Below is a small trained network, with its code and all its weights. Each question gives an input and a target symbol and asks what happens when units are switched off, that is, made to give their printed mean instead of their output.

import numpy as np


def w(rows, s, z=0):
    codes = np.array(rows[::2]) - 128.0
    scale = np.full(codes.shape[1], s)
    scale[-1] = z or s
    return codes * scale


def norm(h):
    return h / np.sqrt((h * h).mean(-1, keepdims=True) + 1e-5)


def softmax(a):
    e = np.exp(a - a.max(-1, keepdims=True))
    return e / e.sum(-1, keepdims=True)


def log_softmax(a):
    a = a - a.max(-1, keepdims=True)
    return a - np.log(np.exp(a).sum(-1, keepdims=True))


def net(x, mask):
    ids = ['ΔΘΨμστω'.index(c) for c in x.split()]
    T = len(ids)
    res = E[ids] + P[:T]
    u = 0
    for l in range(3):
        r = norm(res)
        for j in range(3):
            rows = slice(2 * j, 2 * j + 2)
            q, k, v = (r @ M[l][rows].T for M in (Q, K, V))
            z = softmax(np.where(np.tri(T) > 0, q @ k.T / 2**0.5, -1e9)) @ v
            o = O[l][rows]
            res = res + np.where(mask[u + j], z, o[:, -1]) @ o[:, :-1]
        u += 3
    return log_softmax(norm(res)[-1] @ U[:, :-1].T + U[:, -1])


Q, K, V, O = {}, {}, {}, {}
E = w([
[115,107,251,156],'Δ',
[169,172,151,98],'Θ',
[193,38,100,121],'Ψ',
[73,103,106,102],'μ',
[102,211,107,120],'σ',
[123,144,135,47],'τ',
[86,194,103,153],'ω',
],0.024)
P = w([
[128,168,2,218],'0',
[61,252,135,137],'1',
[57,139,70,222],'2',
[79,98,136,104],'3',
[77,181,156,127],'4',
[167,187,108,242],'5',
[90,107,107,110],'6',
[26,159,27,77],'7',
[58,11,172,166],'8',
[107,98,122,119],'9',
[82,181,144,134],'10',
[65,68,109,110],'11',
],0.0067)
Q[0] = w([
[79,220,184,226],'L0H0',
[118,67,95,189],'L0H0',
[65,155,31,233],'L0H1',
[254,109,134,144],'L0H1',
[163,126,91,46],'L0H2',
[121,74,152,40],'L0H2',
],0.029)
K[0] = w([
[98,80,234,148],'L0H0',
[70,113,100,182],'L0H0',
[98,139,31,2],'L0H1',
[205,143,130,103],'L0H1',
[125,43,123,149],'L0H2',
[151,30,129,90],'L0H2',
],0.035)
V[0] = w([
[147,172,17,126],'L0H0',
[219,204,117,93],'L0H0',
[13,63,94,61],'L0H1',
[181,64,151,156],'L0H1',
[255,71,132,185],'L0H2',
[135,197,151,35],'L0H2',
],0.031)
O[0] = w([
[6,179,98,171,158],'L0H0',
[16,60,171,133,254],'L0H0',
[213,202,113,97,158],'L0H1',
[139,119,171,203,32],'L0H1',
[61,51,55,237,14],'L0H2',
[190,69,121,55,214],'L0H2',
],0.021,0.016)
Q[1] = w([
[67,127,107,251],'L1H0',
[101,94,64,146],'L1H0',
[97,181,33,68],'L1H1',
[127,82,146,134],'L1H1',
[224,150,77,225],'L1H2',
[82,66,103,142],'L1H2',
],0.032)
K[1] = w([
[206,99,134,5],'L1H0',
[131,173,155,84],'L1H0',
[96,220,81,116],'L1H1',
[116,117,146,149],'L1H1',
[61,252,119,131],'L1H2',
[164,99,61,215],'L1H2',
],0.036)
V[1] = w([
[31,57,89,161],'L1H0',
[193,108,170,26],'L1H0',
[149,46,179,146],'L1H1',
[2,92,99,32],'L1H1',
[143,205,85,192],'L1H2',
[107,69,130,170],'L1H2',
],0.039)
O[1] = w([
[244,72,117,133,121],'L1H0',
[30,74,140,104,203],'L1H0',
[150,68,67,72,82],'L1H1',
[184,60,152,252,252],'L1H1',
[56,190,87,59,34],'L1H2',
[92,86,111,192,98],'L1H2',
],0.027,0.024)
Q[2] = w([
[84,143,138,54],'L2H0',
[213,161,138,88],'L2H0',
[219,122,79,175],'L2H1',
[118,157,141,109],'L2H1',
[109,138,178,71],'L2H2',
[254,70,191,145],'L2H2',
],0.037)
K[2] = w([
[113,134,72,183],'L2H0',
[119,96,120,27],'L2H0',
[122,163,78,252],'L2H1',
[145,109,120,102],'L2H1',
[147,183,97,108],'L2H2',
[223,31,117,111],'L2H2',
],0.04)
V[2] = w([
[119,2,79,122],'L2H0',
[58,128,224,53],'L2H0',
[46,75,143,72],'L2H1',
[124,170,225,150],'L2H1',
[108,4,166,122],'L2H2',
[66,156,198,179],'L2H2',
],0.043)
O[2] = w([
[23,61,94,85,91],'L2H0',
[175,90,237,40,252],'L2H0',
[64,61,172,67,160],'L2H1',
[119,102,252,182,237],'L2H1',
[248,48,87,176,205],'L2H2',
[65,61,174,196,173],'L2H2',
],0.026,0.023)
U = w([
[120,107,53,1,51],'Δ',
[160,44,58,142,205],'Θ',
[113,214,51,161,248],'Ψ',
[129,227,179,136,153],'μ',
[146,102,168,166,104],'σ',
[132,30,217,100,71],'τ',
[159,213,222,228,4],'ω',
],0.0076,0.0038)

Each question gives the input, a string of symbols that net reads in full, and the target symbol t.
The units are the heads (2 rows each of Q, K, V and O). Each row of codes is followed by its name. A weight is (code - 128) times the scale printed after its matrix; where a second scale follows, it is the last column's (O and U).
mask holds one flag per head, layer by layer. A switched-off head (its flag False) gives its mean, the last column of its rows in O, instead of its output. The means were averaged over made-up inputs and are rounded, as every weight is.
A unit's drop is (log p(t) with every unit on - log p(t) with that unit switched off) / (log p(t) with every unit on - log p(t) with every unit switched off).
The circuit of an input: a set's keep is (log p(t) with only the set's units on - log p(t) with every unit switched off) / (log p(t) with every unit on - log p(t) with every unit switched off). Starting from all 9 units, units are removed one at a time, each time the one whose removal leaves the highest keep (on an exact tie, the one counted first), for as long as the keep stays at least 0.8.
circuit, biggest first: the units of the circuit, biggest drop first
unit that matters most: the unit with the biggest drop
heads that matter: for each layer, one digit per head in row order, 1 if its drop is at least 0.15 and else 0, layers parted by /
drop of u: that unit's drop, to one decimal
input Ψ Ψ Δ ω τ τ Θ μ, target Ψ: heads that matter => 001 / 000 / 000
input ω ω ω τ σ τ ω ω, target ω: circuit, biggest first => (L0H0 L1H1 L2H1)
input ω Ψ Δ Ψ, target Ψ: circuit, biggest first => (L0H0 L1H0 L2H1 L2H0)
input μ μ Ψ, target Ψ: circuit, biggest first => (L0H2 L0H0 L1H2)
input Θ τ τ, target Θ: circuit, biggest first => (L1H0 L2H0 L0H1)
input ω τ σ τ τ τ ω τ τ, target ω: circuit, biggest first => (L0H0 L1H0 L2H1)
input σ τ ω Δ μ Δ μ, target μ: circuit, biggest first => (L0H2 L0H1 L1H1)
input Ψ τ ω σ, target Ψ: unit that matters most => L1H0
input ω τ τ τ Θ τ τ ω Θ Θ τ, target Θ: circuit, biggest first => (L0H1 L1H1 L2H2)
input Ψ ω σ Θ, target Ψ: circuit, biggest first => (L0H2 L1H0 L2H0)
input Δ τ Θ, target Δ: heads that matter => 111 / 010 / 000
input Δ τ τ Ψ τ, target Δ: circuit, biggest first => (L1H1 L0H0 L0H1 L0H2)
input μ ω μ, target μ: heads that matter => 000 / 000 / 000
input μ τ Θ Δ τ Θ, target Δ: unit that matters most => L0H0
input Ψ τ τ σ τ, target Ψ: heads that matter => 001 / 100 / 100
input ω Ψ μ ω ω, target μ: drop of L0H2 => 0.3
input Ψ ω ω τ ω, target Ψ: drop of L2H1 => 0.2
input Δ τ ω τ Θ Θ τ, target Δ: drop of L0H1 => 0.7
input Θ Θ τ Ψ τ Ψ, target Θ: drop of L2H2 => 0.1
input τ Θ Θ, target Θ: unit that matters most => L1H1
